Here is a tiny trained network, its code and every weight. The questions are about switching its units off for an input and a target symbol, where a switched-off unit gives its printed mean instead of its output.

import numpy as np


def w(rows, s, z=0):
    codes = np.array(rows[::2]) - 128.0
    scale = np.full(codes.shape[1], s)
    scale[-1] = z or s
    return codes * scale


def f(y):
    return np.maximum(y, 0)


def softmax(a):
    e = np.exp(a - a.max(-1, keepdims=True))
    return e / e.sum(-1, keepdims=True)


def log_softmax(a):
    a = a - a.max(-1, keepdims=True)
    return a - np.log(np.exp(a).sum(-1, keepdims=True))


def net(x, mask):
    ids = ['ΔΘΠΣΨαβγζητφω'.index(c) for c in x.split()]
    T = len(ids)
    res = E[ids] + P[:T]
    u = 0
    for l in range(2):
        q, k, v = (res @ M[l].T for M in (Q, K, V))
        z = softmax(np.where(np.tri(T) > 0, q @ k.T / 4**0.5, -1e9)) @ v
        res = res + np.where(mask[u], z, O[l][:, -1]) @ O[l][:, :-1]
        u += 1
        y = f(res @ A[l][:, :-1].T + A[l][:, -1])
        res = res + np.where(mask[u : u + 8], y, B[l][:, -1]) @ B[l][:, :-1]
        u += 8
    return log_softmax(res[-1] @ U[:, :-1].T + U[:, -1])


Q, K, V, O, A, B = {}, {}, {}, {}, {}, {}
E = w([
[168,137,171,126,115,125,101,64,132,142],'Δ',
[99,164,160,120,189,116,204,174,155,182],'Θ',
[100,190,156,129,175,173,123,155,97,227],'Π',
[113,131,156,116,130,131,183,105,150,227],'Σ',
[115,128,110,167,164,164,169,108,176,232],'Ψ',
[118,180,113,96,167,210,161,148,154,203],'α',
[112,143,117,191,127,178,92,147,183,149],'β',
[54,140,134,119,80,157,117,139,124,136],'γ',
[114,123,97,62,184,151,122,176,156,212],'ζ',
[116,88,88,85,152,137,198,139,197,204],'η',
[175,144,96,111,70,168,115,201,103,122],'τ',
[116,104,60,114,137,119,127,189,102,252],'φ',
[124,31,66,122,113,172,119,136,177,100],'ω',
],0.013)
P = w([
[131,76,193,105,181,153,176,135,39,138],'0',
[123,77,202,101,161,143,156,138,64,145],'1',
[131,72,190,100,145,146,142,139,83,141],'2',
[126,92,185,99,129,134,128,140,106,146],'3',
[132,90,177,96,113,131,112,143,119,146],'4',
[132,107,165,91,100,132,99,136,132,144],'5',
[126,110,153,83,87,131,89,139,145,144],'6',
[132,114,143,82,70,125,79,135,158,146],'7',
[135,129,128,78,54,128,68,133,165,145],'8',
[129,127,120,73,47,127,53,135,182,143],'9',
[137,141,109,70,28,120,48,128,190,142],'10',
[134,141,95,63,18,125,31,129,205,144],'11',
[138,152,96,63,7,120,25,129,214,141],'12',
[128,163,90,61,2,123,6,126,229,149],'13',
],0.0089)
Q[0] = w([
[172,154,43,55,168,115,193,94,115,109],'0.h0',
[88,69,102,181,82,168,180,58,119,164],'0.h0',
[136,132,11,193,174,32,135,109,42,86],'0.h0',
[150,2,89,80,119,193,119,200,112,89],'0.h0',
],0.023)
K[0] = w([
[111,138,159,206,136,90,160,152,75,76],'0.h0',
[90,135,92,111,167,182,133,221,128,89],'0.h0',
[135,125,244,170,252,155,185,79,25,77],'0.h0',
[138,63,107,144,133,24,140,190,105,83],'0.h0',
],0.023)
V[0] = w([
[149,164,129,209,82,169,162,119,141,152],'0.h0',
[123,123,164,160,91,163,109,101,119,103],'0.h0',
[146,180,176,41,177,193,126,140,166,70],'0.h0',
[141,112,156,126,157,111,9,119,80,149],'0.h0',
],0.014)
O[0] = w([
[146,125,254,177,122,176,155,141,150,127,37],'0.h0',
[158,139,199,155,65,163,202,85,115,115,2],'0.h0',
[179,202,73,31,139,211,193,111,195,52,145],'0.h0',
[162,147,25,178,45,114,167,121,46,194,137],'0.h0',
],0.0085,0.0029)
A[0] = w([
[119,184,105,212,136,54,168,97,109,27,28],'0.n0',
[149,157,116,191,162,75,159,124,109,60,21],'0.n1',
[109,158,105,210,108,74,173,132,104,25,56],'0.n2',
[121,153,135,207,130,76,149,100,134,23,57],'0.n3',
[151,190,124,174,146,11,164,118,105,27,54],'0.n4',
[133,149,133,222,164,59,148,127,116,19,36],'0.n5',
[109,157,132,145,130,65,177,134,150,102,130],'0.n6',
[129,136,127,199,121,58,149,141,136,6,3],'0.n7',
],0.024,0.0057)
B[0] = w([
[164,184,192,145,175,124,88,139,74,77,128],'0.n0',
[146,213,117,105,120,195,124,67,159,139,128],'0.n1',
[225,56,184,96,155,62,121,152,196,171,128],'0.n2',
[45,171,90,63,96,109,163,134,115,82,128],'0.n3',
[48,56,138,180,142,157,147,124,212,131,128],'0.n4',
[68,79,110,123,95,140,33,203,117,137,128],'0.n5',
[120,126,127,121,136,186,64,108,98,154,255],'0.n6',
[93,93,197,89,251,152,154,131,4,210,128],'0.n7',
],0.011,0.00025)
Q[1] = w([
[122,65,146,77,101,191,118,134,154,219],'1.h0',
[112,120,141,84,105,163,102,109,111,140],'1.h0',
[135,152,137,68,156,108,130,164,194,254],'1.h0',
[104,169,129,174,125,129,154,103,128,112],'1.h0',
],0.019)
K[1] = w([
[118,109,117,112,7,136,45,140,170,88],'1.h0',
[154,121,127,127,83,138,106,149,142,126],'1.h0',
[135,159,130,168,35,111,33,88,154,34],'1.h0',
[111,140,146,95,139,126,137,131,112,164],'1.h0',
],0.02)
V[1] = w([
[178,147,135,143,121,173,93,252,91,103],'1.h0',
[146,64,122,117,66,131,103,135,102,46],'1.h0',
[71,146,167,34,82,114,131,143,70,145],'1.h0',
[25,78,96,140,95,160,164,143,154,108],'1.h0',
],0.018)
O[1] = w([
[172,154,155,122,137,16,182,254,139,125,158],'1.h0',
[158,50,186,59,162,130,125,169,23,116,215],'1.h0',
[44,132,151,51,4,51,133,97,135,114,255],'1.h0',
[37,80,101,90,72,230,119,175,110,131,168],'1.h0',
],0.008,0.0075)
A[1] = w([
[111,110,90,233,167,159,193,28,111,88,2],'1.n0',
[230,139,153,209,87,171,146,85,121,142,97],'1.n1',
[98,240,156,174,87,142,157,123,149,156,75],'1.n2',
[77,116,135,118,163,130,60,156,190,102,47],'1.n3',
[88,140,118,121,114,158,155,207,147,162,115],'1.n4',
[126,175,169,168,37,159,139,64,122,132,125],'1.n5',
[132,167,254,192,95,141,139,109,146,147,77],'1.n6',
[145,168,150,92,130,215,168,78,184,63,68],'1.n7',
],0.013,0.0044)
B[1] = w([
[214,100,136,123,7,81,107,81,216,80,137],'1.n0',
[125,49,115,105,178,117,111,130,84,72,158],'1.n1',
[122,122,161,109,170,137,110,132,34,87,171],'1.n2',
[140,131,161,144,186,115,153,62,112,113,193],'1.n3',
[132,118,118,185,121,138,120,128,162,52,255],'1.n4',
[137,186,154,173,143,163,157,96,125,175,193],'1.n5',
[167,125,70,122,132,163,127,176,172,184,169],'1.n6',
[75,83,87,145,147,91,211,138,115,193,160],'1.n7',
],0.013,0.014)
U = w([
[166,136,132,64,133,102,115,82,129,181,254],'Δ',
[102,144,156,118,179,101,106,87,197,78,105],'Θ',
[144,182,113,128,137,118,116,105,75,89,76],'Π',
[111,176,143,152,77,156,161,108,159,131,133],'Σ',
[174,121,95,159,97,111,144,71,124,79,44],'Ψ',
[126,147,99,145,134,110,152,105,106,89,41],'α',
[154,155,108,207,156,163,98,153,216,115,171],'β',
[73,106,150,89,75,152,107,115,140,83,185],'γ',
[134,206,2,94,120,127,114,106,159,69,141],'ζ',
[109,124,97,132,137,119,172,120,156,122,78],'η',
[149,150,159,107,99,81,153,166,166,81,138],'τ',
[98,114,101,209,111,56,75,121,121,124,85],'φ',
[134,79,117,123,154,181,116,157,123,104,87],'ω',
],0.0053,0.0066)

Each question gives the input, a string of symbols that net reads in full, and the target symbol t.
The units are the heads (4 rows each of Q, K, V and O) and the neurons (one row each of A and B). Each row of codes is followed by its name. A weight is (code - 128) times the scale printed after its matrix; where a second scale follows, it is the last column's (O, A, B and U).
mask holds one flag per unit, layer by layer, with each layer's heads first. A switched-off unit (its flag False) gives its mean, the last column of its rows in O or B, instead of its output. The means were averaged over made-up inputs and are rounded, as every weight is.
A unit's drop is (log p(t) with every unit on - log p(t) with that unit switched off) / (log p(t) with every unit on - log p(t) with every unit switched off).
The circuit of an input: a set's keep is (log p(t) with only the set's units on - log p(t) with every unit switched off) / (log p(t) with every unit on - log p(t) with every unit switched off). Starting from the 12 units with the biggest drops (on a tie, the unit counted first), units are removed one at a time, each time the one whose removal leaves the highest keep (on an exact tie, the one counted first), for as long as the keep stays at least 0.8.
units of the circuit, in order: the units of the circuit, biggest drop first
most important unit: the unit with the biggest drop
k most important neurons: the k neurons with the biggest drops, biggest first
top k neurons in layer l: the k neurons of layer l with the biggest drops, biggest first
drop when u is switched off: that unit's drop, to one decimal
input η γ Ψ Ψ Δ Π Π Θ γ Ψ, target γ: units of the circuit, in order -> 1.h0
input γ Ψ Δ Σ β Π φ Δ ω γ α γ Θ Δ, target Σ: units of the circuit, in order -> 1.n5, 0.h0
input Δ Π γ η β, target Θ: top 2 neurons in layer 1 -> 1.n3, 1.n6
input γ γ Δ Δ η Σ Δ η γ, target Θ: 2 most important neurons -> 1.n3, 1.n4
input Π Δ Δ, target Π: units of the circuit, in order -> 1.n2, 0.h0, 1.h0
input α Π Σ Π Π Π ζ Ψ Ψ α Ψ β η Θ, target β: 3 most important neurons -> 1.n4, 1.n2, 1.n1
input Π Δ Δ γ Δ Δ γ, target Σ: units of the circuit, in order -> 1.n5, 0.h0, 1.h0
input Δ β Δ, target ω: 2 most important neurons -> 1.n1, 1.n6
input ω Σ η η Π Δ τ γ Δ α, target Δ: units of the circuit, in order -> 1.h0, 1.n4
input γ φ Δ Δ τ Δ α η Π Π, target Θ: units of the circuit, in order -> 0.h0, 1.n3
input Δ Θ Π β β η Δ γ η α Δ Δ Ψ, target Δ: units of the circuit, in order -> 1.n4, 1.h0
input Θ β Δ φ Δ ζ Δ Θ β Ψ, target β: 3 most important neurons -> 1.n6, 1.n4, 1.n7
input Δ Δ γ η Δ ζ β Δ Ψ Π Θ, target β: units of the circuit, in order -> 0.h0, 1.n6
input α γ Θ τ ζ, target τ: most important unit -> 1.h0
input ζ Θ β Δ, target ω: 3 most important neurons -> 1.n1, 1.n6, 1.n2
input γ ζ β Π α Ψ, target η: units of the circuit, in order -> 0.h0, 1.n7
input Ψ γ η, target Θ: top 2 neurons in layer 1 -> 1.n3, 1.n4
input γ Σ γ Δ η Σ Δ Θ τ Ψ γ Θ Π β, target β: units of the circuit, in order -> 1.n6, 0.h0
input Δ γ γ Δ η η Δ η ζ, target Θ: 2 most important neurons -> 1.n3, 1.n6
input φ Σ β, target φ: most important unit -> 0.h0
input η η φ β Θ Π Ψ η, target β: top 3 neurons in layer 1 -> 1.n4, 1.n2, 1.n1
input γ Θ Σ, target Σ: 2 most important neurons -> 1.n5, 1.n1
input η γ Ψ β η Δ β Δ γ α τ τ φ, target τ: drop when 1.h0 is switched off -> 1.2
input β α β Π γ ζ Ψ ζ γ Δ, target Δ: drop when 0.n6 is switched off -> 0.0
input α Π Δ α, target η: drop when 0.h0 is switched off -> 1.2
input Δ η Ψ ω β Δ η Δ Δ, target Θ: drop when 1.n3 is switched off -> 0.3
input ω Π Δ τ Δ Π Δ β, target ω: top 3 neurons in layer 1 -> 1.n1, 1.n2, 1.n6
input Δ α α ω η, target ω: units of the circuit, in order -> 1.h0
